Each row, then roughly how far along a hidden order it lies, from 0 to 30
(in the rows, 100 means zero)
[119 118  81 122  79 109 105 101 103 117 115  58 107  90 108 122  90 151
 125  98 107 108]
6
[109 102 100 106  89  86 112 104 116 111 120  70 111  77 100 120 100 164
 125  85 105  94]
18
[114 106  81 108 103  99 115 101 109 116 119  81  88  82 104 128  81 129
 127  89 105  97]
15
[121 110 101 105  94  91 113  97 116 105 106  91  91  86 118 125  89 148
 122  91  98 102]
15
[113 108  92 105  82  92 107 100 114 101 106  81 107 102 110 124  95 174
 124 105  71 110]
16
[114 103  87 111  85  88 118 101 120 105 121  67 110 107  99 128  88 136
 112  99  72  97]
12
[100 114  79  99  86 104 116 104 100 114 103  89  96  89 107 114  97 164
 112 106 104 102]
13
[114 112  92 109  75 101 113  99 115 104  95  83  89 111 101 122  92 153
 121 115  77 110]
9
[117  93 102  99 103  79 120  97 111 109 119  99  71  71 106 131 100  72
 112  85 106  85]
21
[103 104  98 102  90 105 109  87  98 103  93  97 107 105 102 109  99 154
 122 121  85 110]
10
[ 92 121  84 121  67  90 105 103 127  91  86  51 137 115  97 105  92 200
 126 124  65 137]
19
[114 104  87 120 102  78 122 115 132 110 108  80 106  71 106 119 101 152
 118  79  88  94]
22
[107 114  86 106  62 106 110  98 113 102  76  83  99 116 112 110  89 185
 104 129  90 123]
1
[111 106  99 113  83  90 113  98 115 113 106  55 121  82  99 111  94 176
 132  83  91 102]
30
[110 103  97 105  83  91 102 100 110 109 106  80  97  85 107 117  98 135
 122 102  84 104]
24
[101 120  86 109  69  93  99  98 112 114 107  66 101 112 114 124  79 190
 121 112  94 116]
11
[111 110  84 111 105  75 122 112 103 129 121  68  97  86  88 124  87 141
 113  67 104  86]
14
[ 99 109  85 111  80  94 101 114 130 114 105  63 118 102  89 110 102 171
 127 115  83 108]
25
[105 106  86  99 108  60 131 113 147 113 144  72  95  99  78 117  79  86
  95  78  87  92]
19
[117 104 100  97  86 103 106  97  97 114 113  87  97  98 104 122  86 138
 115  98 103  99]
6
[116 107  79  98  95  88 104 102 119 105  98 120  91  91 107 124  98  89
 132  98  88 101]
10
[114 102 100 114  75  89 106 101 123  92  90  69 102 104  95 113  99 178
 122  97  98 110]
14
[104 104  87 109  85 120 111  99  98 118 120  87 102  86 103 123  90 136
 105 100 108 107]
0
[107 103  98  98  70  95 113 110 109 101  99 117  85 104 109 117  98 124
 122  98  97  93]
13
[108 104  90 111  90  86 107  98 115 106 103  65 108  90 108 149  93 133
 126  98  89  97]
16
[105 113  94  93  85 102 105 113 104 104 102  93  89 106 112 115  95 153
 110 114  88 120]
0
[123 109  89 113  80 101 110 102 118 109  94  80 106 108 100 119  81 160
 128 109  92 105]
9
[113  91  87  97 121  79 109 104 104 113 116 108  82  75 103 125  93  90
 117  76 106  81]
11
[107 118  94  99  82  92 113 102 117 102 118  71  95  84  97 124  87 140
 116 101 103 108]
7
[115 107 108 100  84  88 116  97 106 113 113  90  81  91 111 128  92 138
 105  94  97  98]
2
[109 108  95 109  52 100 105 102 121 100  98  75 103 112 106 111  88 173
 114 120  97 128]
6
[ 98 107 102 101  74 101 111  96 112 108  90  91 114 101 102 116  96 148
 111 112  93 112]
13
[115 105  93 122  85  78 102 106 120 107 103  61 103  92 101 117 102 147
 132  86  83  86]
27
[112 117  78  99  70 101 108 109 112 107  94  76 102 107 111 118  95 176
 103 125  95 118]
4
[106 109  84 114  80  94 106 109 111 103  96  72 115 101 102 110  97 157
 114 112  88 109]
22
[114 107  93 111  78  77 109 112 120 113  95 106  96  88 110 117 112 140
 124 119  72 105]
19
[105 107  88 110  88  97 107  95 108 102 105  72 108  97 105 117  93 159
 113 117 110 108]
14
[112  94 108  98 105  89 116  93 104  92 108 120  69  71 115 125 106 118
 127  81  98  73]
24
[104 116  84  96  96  97 105 109 103 124 132  65 102  77  99 121  89 149
 111  85 101 103]
7
[119 122  85 100  45 108 102  97 125  98  82  80 122 118 111 111  87 200
 113 125  79 127]
0
[104 109  97  97  79 102 106 102 103 105 101  76  91  92 109 115  91 182
 126  95  95 119]
6
[ 89 113  88 116  62  83 106 108 120 101 106  66 122  99  93 112  93 178
 139 105  74 119]
21
[114 112  96 107  80  85 115 102 120  99 102  87  98 103 113 113 105 151
 126 122  83 119]
6
[109 103  98 111  88  94  99 102 101 103  93 114  98  83 109 120 109 145
 128 105  84  97]
25
[115 106  78 124  95  63 107 119 128 110 115  95 102  60 115 128 103 154
 143  74  87  77]
30
[ 98 114  89 113  79  96 116 100 120 120 121  42 127 101  77 110  85 155
 122  96  95 107]
20
[100 115  87 115  81  80 122 109 129 101 100  66 117 109 100 112  87 174
 119 112  77 111]
21
[109 111  89 107  88 100 106 101 115 114 117  70  94  95 112 120  84 132
 117  97  98  98]
13
[106 108  98 103  73 100 111 104 113  92  86 100 106  96 105 103 107 159
 123 113  71 109]
18
[112 107 100 100  91  90 109 104 115 114 111  73  92  96  97 114  96 110
 111  89  91  90]
12
[112 104  96 107  70  94 107  92 115 105  91  93  97 108 113 114  92 141
 116 105  96 105]
10
[ 97 117  93 108  91  77 125 107 128 108 136  48 119  50  92 124  94 176
 124  82  84  99]
23
[126  97 101  99 119  87 105  97  92 114 123 120  71  61 115 132  97  83
 128  65 106  65]
15
[104 105 100 104 106  80 123 105 122  99 124  82 101  79 101 122 101 153
 121  84  86  91]
25
[125 105  88 103  64 105 113 110 115  98  87 112  62 111 128 121 104 129
 105 126  78 108]
3
[120 117  83  94  86  95 112 102 118 124 121  68  94  87 102 124  77 140
 132  89 106  98]
10
[123 100 100 119  92  77 120 110 122 109 124  68 112  72 104 132 104 166
 128  81  71  93]
30
[110 108  95 100  67 100 110 104 115 110  94  74 107 121 104 111  93 142
 105 108  85 106]
8
[120 107  85 125  91  67 110 114 122 114 111  90 107  72 116 122 100 153
 131  65  90  79]
30
[108 106  93  99  91  96 108 108 116 102 117  81  84  90  92 114 103 141
 111 101  98  95]
18
[108 113  90 102  80 104 112  97 107 108  95  70 108 101 100 113  89 154
 104 110  99 106]
8
[104 118  84 101  56  96 112 109 123 106  97  85 112 118 100 116  90 168
 113 119  79 121]
6
[ 99 107  79 101 102  82 120 109 129 104 129  87  84  87  98 126  93 142
 120  94  94 100]
22
[116 102  97 112  91  89 108 108  99 105  96 103  95  80 116 113 104 139
 117 100  84  96]
16
[117 103  96 107  76  94 106  94 122  91  95  94  99  94 104 114  98 128
 120 109  93 113]
13
[104 106  95 109  93  83 119  91 122 110 118  49 110  88  88 123  87 154
 130  97 102 114]
20
[ 99 109  96 114  73  91 107 104 111 102  91  71  98 101 109 116 102 189
 112 112  89 118]
10
[107 107  86  99  92  99 114 103 123 109 114  91  98  97  95 112  90  97
 113 101 102  93]
14
[107 119  80 119  62  95 114  97 128 113 103  44 135 120  95 107  83 196
 113 122  77 130]
16
[105 106 100  96  86 102  98  97 110 102  83  95  86 104 106 117  98 125
 117 109 100 103]
6
[116  95 101 102  90 102  94 104 118  99  92 105  96  99 105 113 104 112
 118 103  89  92]
14
[122 108  94 105  68  87 106 103 134  91  82  96 100 102  99 110 107 128
 129 104  75  96]
22
[116 108  91 105  67 103 112 103 121  86  75 108  84 119 118 112 102 140
 110 124  82 117]
3
[111 106  97 106  89 106 113  96  95  99 102 100  94  87 101 121  97 143
 122 105 103 102]
19
[121 107  83 101  73 106 117 111 118 106 113  86  88  98 104 136  96 125
 109  94  97  98]
8
[101 107  91 116  81  99 106 104 105 107 112  76  98 106  92 108  94 131
 125  98 105  97]
21
[111 107  99 113  86  83 118 110 126  98 100  86 103 105 116 115 106 150
 121 104  63  92]
20
[111  91 103  95  93  97 107 110 109 103 103  86 103  85  87 109 108 142
 104  86  95  96]
14
[115 105 103 108  65  99 106 106 128  80  82  97  93 124 105 104 109 130
 113 131  58 106]
19
[111 110  91  97  85  94 116 107 108 109 111  91  93  83 112 134 100 146
 115 102  88  99]
9
[113 114  79 112  82  97 106 109 109 116 106  93 112  76 111 123  99 165
 115  86  84 101]
15
[122  95 106 108 112  83 115 108 111 111 107 113  66  73 111 124 104  78
 123  69  84  71]
13
[122 100 101 109  82  94 108 103 117  96  80 100  87 101 115 122 105 135
 135  99  76  85]
20
[117  99  95 103 104  81 107 101 103  99  95 107  87  77 112 104 107 113
 127  80  96  82]
19
[101 107 100 103  81  83 105 104 116 109 107  96 101  84 107 128  95 133
 119  88  74  97]
18
[132 100  83 120  87  87 108 105 106 112  96  94  97  91 106 126 104 130
 148  83  97  79]
19
[107 101  85 102 104  84 103 101 106 101  95 114  92  88 107 118 100 139
 132 114  73 101]
21
[112 107  97 117  87  89 111 103 113 110 116  73  93  90  98 127  99 136
 136  87  82  86]
25
[118 102  87 118 109  72 110 103 106 121 125  85  90  54 114 130  95 152
 131  70 112  83]
27
[120 112  86 113  73  95 111 101 114 108  89  70 107 108 106 109  75 153
 119 101  87 108]
9
